Below are the code and all the weights of a small trained network. Each question names an input and a target symbol and asks about switching units off, where a switched-off unit gives its printed mean instead of its output.

import numpy as np


def w(rows, s, z=0):
    codes = np.array(rows[::2]) - 128.0
    scale = np.full(codes.shape[1], s)
    scale[-1] = z or s
    return codes * scale


def norm(h):
    return h / np.sqrt((h * h).mean(-1, keepdims=True) + 1e-5)


def f(y):
    return np.maximum(y, 0)


def softmax(a):
    e = np.exp(a - a.max(-1, keepdims=True))
    return e / e.sum(-1, keepdims=True)


def log_softmax(a):
    a = a - a.max(-1, keepdims=True)
    return a - np.log(np.exp(a).sum(-1, keepdims=True))


def net(x, mask):
    ids = ['δεζηθμπσψω'.index(c) for c in x.split()]
    T = len(ids)
    res = E[ids] + P[:T]
    u = 0
    for l in range(2):
        q, k, v = (norm(res) @ M[l].T for M in (Q, K, V))
        z = softmax(np.where(np.tri(T) > 0, q @ k.T / 2**0.5, -1e9)) @ v
        res = res + np.where(mask[u], z, O[l][:, -1]) @ O[l][:, :-1]
        u += 1
        y = f(norm(res) @ A[l][:, :-1].T + A[l][:, -1])
        res = res + np.where(mask[u : u + 8], y, B[l][:, -1]) @ B[l][:, :-1]
        u += 8
    return log_softmax(norm(res)[-1] @ U[:, :-1].T + U[:, -1])


Q, K, V, O, A, B = {}, {}, {}, {}, {}, {}
E = w([
[165,124,131,128,165,91,126,102],'δ',
[121,148,127,108,166,107,135,96],'ε',
[96,174,127,91,147,158,128,102],'ζ',
[137,152,136,120,139,190,121,85],'η',
[144,143,135,117,151,133,121,97],'θ',
[140,49,96,177,3,148,156,154],'μ',
[125,142,120,106,179,71,140,110],'π',
[180,124,140,136,152,148,117,84],'σ',
[97,167,119,91,165,99,131,114],'ψ',
[119,159,129,105,152,133,127,96],'ω',
],0.0028)
P = w([
[151,169,252,113,108,102,97,149],'0',
[135,175,127,130,102,103,87,21],'1',
[156,170,135,127,134,133,183,58],'2',
[104,153,133,145,134,108,83,14],'3',
[171,138,104,89,154,139,187,59],'4',
[142,206,113,207,181,133,164,124],'5',
[118,155,70,139,162,130,55,65],'6',
[104,77,160,80,183,151,179,67],'7',
[177,155,69,80,162,157,159,89],'8',
[82,69,136,101,198,150,116,73],'9',
[160,120,60,74,187,150,146,108],'10',
[156,179,63,161,210,163,148,150],'11',
[91,72,86,106,210,149,52,117],'12',
[164,147,96,109,177,171,136,125],'13',
],0.0015)
Q[0] = w([
[174,133,69,66,1,97,169,104],'L0H1',
[185,153,150,82,208,171,227,167],'L0H1',
],0.026)
K[0] = w([
[86,92,254,110,101,99,96,92],'L0H1',
[89,35,96,81,149,143,80,102],'L0H1',
],0.024)
V[0] = w([
[211,54,121,169,145,46,129,120],'L0H1',
[63,131,98,98,139,2,162,156],'L0H1',
],0.0091)
O[0] = w([
[101,65,147,5,62,40,78,139,113],'L0H1',
[42,4,168,145,206,105,113,38,5],'L0H1',
],0.0037,0.0026)
A[0] = w([
[76,80,143,156,163,117,97,93,85],'L0N1',
[93,121,55,83,66,62,113,135,150],'L0N2',
[191,254,89,194,147,135,79,80,135],'L0N3',
[115,212,151,62,232,167,75,58,210],'L0N4',
[153,46,33,190,66,132,200,96,2],'L0N5',
[227,183,136,44,144,120,38,91,155],'L0N6',
[156,161,114,146,36,169,166,176,103],'L0N7',
[152,233,191,68,164,128,77,196,75],'L0N8',
],0.0045,0.0014)
B[0] = w([
[168,225,149,110,99,111,194,75,165],'L0N1',
[175,153,158,176,153,253,134,119,191],'L0N2',
[110,68,227,39,126,125,190,102,255],'L0N3',
[182,91,165,137,141,37,138,122,207],'L0N4',
[58,164,100,106,166,148,103,215,136],'L0N5',
[52,151,81,112,204,128,144,90,216],'L0N6',
[120,105,108,152,217,63,91,120,199],'L0N7',
[135,55,112,112,144,98,181,47,192],'L0N8',
],0.0058,0.0056)
Q[1] = w([
[80,141,187,112,226,98,132,91],'L1H1',
[85,106,141,62,251,96,196,109],'L1H1',
],0.016)
K[1] = w([
[106,118,54,203,6,109,115,247],'L1H1',
[22,15,21,184,111,161,130,254],'L1H1',
],0.0087)
V[1] = w([
[254,103,169,110,240,87,54,156],'L1H1',
[16,217,197,111,233,105,118,177],'L1H1',
],0.0089)
O[1] = w([
[106,111,62,123,57,150,254,43,255],'L1H1',
[34,158,134,126,109,31,193,211,199],'L1H1',
],0.0052,0.0073)
A[1] = w([
[38,133,128,133,33,134,207,97,88],'L1N1',
[82,195,163,88,107,106,194,74,129],'L1N2',
[78,168,154,133,197,79,108,189,57],'L1N3',
[160,144,102,90,69,111,175,55,208],'L1N4',
[254,121,156,91,115,112,121,92,237],'L1N5',
[77,31,137,80,93,79,70,85,74],'L1N6',
[157,135,65,5,26,84,93,161,253],'L1N7',
[185,215,189,86,242,130,118,127,160],'L1N8',
],0.0082,0.00076)
B[1] = w([
[215,34,45,68,175,93,27,120,245],'L1N1',
[122,135,204,168,63,236,141,158,251],'L1N2',
[255,121,137,82,159,174,110,62,150],'L1N3',
[77,231,125,160,167,53,98,146,228],'L1N4',
[108,148,166,29,140,140,112,218,152],'L1N5',
[109,125,64,194,64,151,145,189,156],'L1N6',
[75,124,238,140,231,195,170,104,150],'L1N7',
[53,108,54,222,48,101,133,120,157],'L1N8',
],0.008,0.013)
U = w([
[85,85,125,108,142,231,22,178,161],'δ',
[160,200,183,114,123,2,70,175,111],'ε',
[177,76,169,220,101,230,214,122,93],'ζ',
[93,240,89,172,88,140,189,229,167],'η',
[52,48,80,95,165,42,219,155,152],'θ',
[167,146,27,76,128,162,145,29,253],'μ',
[107,86,59,191,3,67,77,155,82],'π',
[70,231,185,57,217,168,148,111,98],'σ',
[172,91,165,222,184,64,88,24,51],'ψ',
[202,58,241,22,95,121,157,171,93],'ω',
],0.0081,0.0019)

Each question gives the input, a string of symbols that net reads in full, and the target symbol t.
The units are the heads (2 rows each of Q, K, V and O) and the neurons (one row each of A and B). Each row of codes is followed by its name. A weight is (code - 128) times the scale printed after its matrix; where a second scale follows, it is the last column's (O, A, B and U).
mask holds one flag per unit, layer by layer, with each layer's heads first. A switched-off unit (its flag False) gives its mean, the last column of its rows in O or B, instead of its output. The means were averaged over made-up inputs and are rounded, as every weight is.
A unit's drop is (log p(t) with every unit on - log p(t) with that unit switched off) / (log p(t) with every unit on - log p(t) with every unit switched off).
The circuit of an input: a set's keep is (log p(t) with only the set's units on - log p(t) with every unit switched off) / (log p(t) with every unit on - log p(t) with every unit switched off). Starting from the 12 units with the biggest drops (on a tie, the unit counted first), units are removed one at a time, each time the one whose removal leaves the highest keep (on an exact tie, the one counted first), for as long as the keep stays at least 0.8.
units of the circuit, in order: the units of the circuit, biggest drop first
most important unit: the unit with the biggest drop
top k neurons: the k neurons with the biggest drops, biggest first
drop of u: that unit's drop, to one decimal
input π δ ζ ω η σ ζ ω μ ζ μ ψ δ, target ψ: units of the circuit, in order -> L0H1
input η δ ζ θ δ δ ζ δ σ, target δ: top 2 neurons -> L0N7, L1N1
input θ δ π σ θ μ δ η ω σ ω ω, target θ: units of the circuit, in order -> L1H1, L0N7, L0N5
input σ μ θ ω δ ψ θ, target σ: top 2 neurons -> L0N7, L1N1
input σ π ψ δ σ θ, target σ: units of the circuit, in order -> L0H1, L1N7
input π θ δ δ δ σ σ μ θ ζ ω, target π: units of the circuit, in order -> L1N8, L1H1
input ε η π ω, target π: units of the circuit, in order -> L0H1, L1N6
input δ π δ π σ σ ω, target σ: units of the circuit, in order -> L0H1, L1N7
input ω θ δ δ ζ μ θ π ω η, target ω: top 3 neurons -> L0N7, L0N5, L1N4
input ζ δ ψ ζ μ π ψ, target ζ: units of the circuit, in order -> L1H1, L1N1
input η π η ω δ, target ω: top 2 neurons -> L0N7, L0N3
input ψ ε ω η ω η σ μ ψ, target ψ: top 2 neurons -> L1N3, L0N5
input δ ζ ζ ω δ ω η, target ω: top 2 neurons -> L0N3, L0N2
input δ ζ δ θ ζ η θ η ε η ψ η δ, target η: most important unit -> L0H1
input θ σ δ ζ π ζ ω θ δ σ ω θ ζ, target θ: top 3 neurons -> L0N2, L0N8, L0N7
input ε δ ω, target δ: top 3 neurons -> L0N1, L1N1, L0N2
input σ δ δ ζ θ, target ζ: top 2 neurons -> L0N3, L0N8
input δ μ θ η ω η ψ ε ε θ ζ δ, target δ: top 4 neurons -> L0N3, L1N5, L1N8, L1N4
input δ π θ ε ζ θ θ δ μ δ, target δ: units of the circuit, in order -> L1H1, L1N5, L1N8
input θ η η ω, target η: units of the circuit, in order -> L0H1
input μ δ δ μ δ θ ζ, target θ: top 2 neurons -> L0N8, L0N5
input δ δ μ δ σ π, target δ: top 3 neurons -> L1N5, L0N7, L0N3
input ε δ η σ ζ σ δ θ ω δ θ η ζ η, target ζ: top 2 neurons -> L0N3, L0N8
input ω σ ψ σ η π ψ, target π: drop of L0H1 -> 0.9
input ψ σ δ ω ε θ π δ σ σ θ σ δ, target σ: drop of L1N7 -> 0.2
